Here is a tiny trained network, its code and every weight. The questions are about switching its units off for an input and a class, where a switched-off unit gives its printed mean instead of its output.

import numpy as np


def w(rows, s, z=0):
    codes = np.array(rows[::2]) - 128.0
    scale = np.full(codes.shape[1], s)
    scale[-1] = z or s
    return codes * scale


def norm(h):
    return h / np.sqrt((h * h).mean(-1, keepdims=True) + 1e-5)


def f(y):
    return y / 2 * (1 + np.tanh(0.7978845608 * (y + 0.044715 * y**3)))


def log_softmax(a):
    a = a - a.max(-1, keepdims=True)
    return a - np.log(np.exp(a).sum(-1, keepdims=True))


def net(x, mask):
    res = np.array(x, float).reshape(1, 3) / 4 @ E
    u = 0
    for l in range(2):
        y = f(norm(res) @ A[l][:, :-1].T + A[l][:, -1])
        res = res + np.where(mask[u : u + 15], y, B[l][:, -1]) @ B[l][:, :-1]
        u += 15
    return log_softmax(norm(res)[-1] @ U[:, :-1].T + U[:, -1])


A, B = {}, {}
E = w([
[192,29,141,193,130],'x0',
[73,131,242,155,158],'x1',
[250,165,188,48,225],'x2',
],0.002)
A[0] = w([
[180,36,148,191,141,76],'L0N1',
[180,48,135,182,144,3],'L0N2',
[182,144,143,90,178,59],'L0N3',
[190,144,151,75,175,79],'L0N4',
[190,50,136,200,146,45],'L0N5',
[203,123,46,88,70,81],'L0N6',
[192,37,134,204,155,44],'L0N7',
[56,229,89,42,141,139],'L0N8',
[74,102,253,171,171,91],'L0N9',
[207,136,35,118,82,54],'L0N10',
[124,125,128,131,133,119],'L0N11',
[69,120,78,187,81,69],'L0N12',
[131,130,145,136,125,103],'L0N13',
[181,125,34,105,99,68],'L0N14',
[180,49,140,183,141,30],'L0N15',
],0.0046,0.0021)
B[0] = w([
[101,211,101,106,73,182],'L0N1',
[133,205,116,59,65,137],'L0N2',
[140,108,85,215,114,155],'L0N3',
[137,91,77,253,109,182],'L0N4',
[111,226,118,80,66,166],'L0N5',
[37,154,126,112,194,191],'L0N6',
[128,220,116,84,56,180],'L0N7',
[148,181,196,124,7,255],'L0N8',
[10,170,12,48,233,215],'L0N9',
[33,151,128,76,208,181],'L0N10',
[132,126,115,123,126,123],'L0N11',
[181,73,143,217,155,187],'L0N12',
[133,130,92,109,133,116],'L0N13',
[42,148,154,109,195,173],'L0N14',
[121,206,107,81,74,147],'L0N15',
],0.0033,0.002)
A[1] = w([
[188,138,160,87,146,68],'L1N1',
[148,107,96,166,135,166],'L1N2',
[212,151,166,66,194,133],'L1N3',
[218,71,201,151,41,31],'L1N4',
[115,3,126,147,230,6],'L1N5',
[106,158,216,158,124,122],'L1N6',
[140,118,123,139,128,123],'L1N7',
[160,131,120,84,167,87],'L1N8',
[156,79,83,123,105,63],'L1N9',
[209,128,151,95,174,58],'L1N10',
[79,122,184,88,190,75],'L1N11',
[141,179,204,102,74,104],'L1N12',
[114,135,155,85,125,76],'L1N13',
[113,132,83,167,117,174],'L1N14',
[140,86,98,113,104,75],'L1N15',
],0.0051,0.0024)
B[1] = w([
[59,119,121,157,56,107],'L1N1',
[119,199,209,146,143,158],'L1N2',
[4,81,150,170,59,253],'L1N3',
[69,184,73,97,226,109],'L1N4',
[177,210,102,118,18,143],'L1N5',
[187,147,46,98,100,191],'L1N6',
[118,155,139,135,130,107],'L1N7',
[55,121,137,157,133,118],'L1N8',
[62,137,130,130,140,59],'L1N9',
[31,56,156,181,42,125],'L1N10',
[123,148,4,107,189,175],'L1N11',
[194,157,48,101,1,227],'L1N12',
[117,65,43,138,104,111],'L1N13',
[140,160,207,101,147,236],'L1N14',
[60,103,132,110,128,64],'L1N15',
],0.0032,0.0012)
U = w([
[130,183,111,79,2,185],'0',
[79,97,202,239,114,179],'1',
[37,155,79,76,234,174],'2',
[223,182,119,113,175,203],'3',
[213,62,135,90,175,3],'4',
[197,94,134,105,170,35],'5',
[193,67,127,100,161,31],'6',
[196,85,125,108,168,39],'7',
],0.01,0.006)

Each question gives the input, the list of numbers given to net, and the class t.
The units are the neurons (one row each of A and B). Each row of codes is followed by its name. A weight is (code - 128) times the scale printed after its matrix; where a second scale follows, it is the last column's (A, B and U).
mask holds one flag per neuron, layer by layer. A switched-off neuron (its flag False) gives its mean, the last column of its row in B, instead of its output. The means were averaged over made-up inputs and are rounded, as every weight is.
A unit's drop is (log p(t) with every unit on - log p(t) with that unit switched off) / (log p(t) with every unit on - log p(t) with every unit switched off).
The circuit of an input: a set's keep is (log p(t) with only the set's units on - log p(t) with every unit switched off) / (log p(t) with every unit on - log p(t) with every unit switched off). Starting from the 12 units with the biggest drops (on a tie, the unit counted first), units are removed one at a time, each time the one whose removal leaves the highest keep (on an exact tie, the one counted first), for as long as the keep stays at least 0.8.
circuit, biggest first: the units of the circuit, biggest drop first
k most important neurons: the k neurons with the biggest drops, biggest first
k most important neurons of layer l: the k neurons of layer l with the biggest drops, biggest first
drop when u is switched off: that unit's drop, to one decimal
input [-6,-2,7], class 1: 2 most important neurons of layer 1 => L1N3; L1N10
input [8,4,-7], class 0: circuit, biggest first => L0N7; L0N1; L0N5
input [1,-8,8], class 1: most important neuron of layer 0 => L0N9
input [5,6,-4], class 2: 2 most important neurons of layer 0 => L0N9; L0N8
input [-6,-3,-7], class 1: 2 most important neurons of layer 1 => L1N5; L1N12
input [-8,6,6], class 0: 3 most important neurons => L0N8; L1N12; L1N3
input [-2,1,2], class 3: 2 most important neurons of layer 1 => L1N4; L1N3
input [0,-4,-5], class 1: 3 most important neurons => L0N9; L0N12; L1N12
input [-2,8,6], class 2: 2 most important neurons => L0N9; L1N11
input [-1,-6,-7], class 1: 2 most important neurons => L0N9; L0N12
input [5,8,-4], class 2: 2 most important neurons => L0N9; L0N8
input [-6,6,6], class 0: 4 most important neurons of layer 0 => L0N8; L0N10; L0N6; L0N12
input [-7,0,4], class 0: drop when L0N8 is switched off => 0.7
input [-1,5,-2], class 2: drop when L0N9 is switched off => 2.2
input [-4,-3,5], class 1: drop when L0N4 is switched off => 0.1
input [3,8,-5], class 2: circuit, biggest first => L0N9
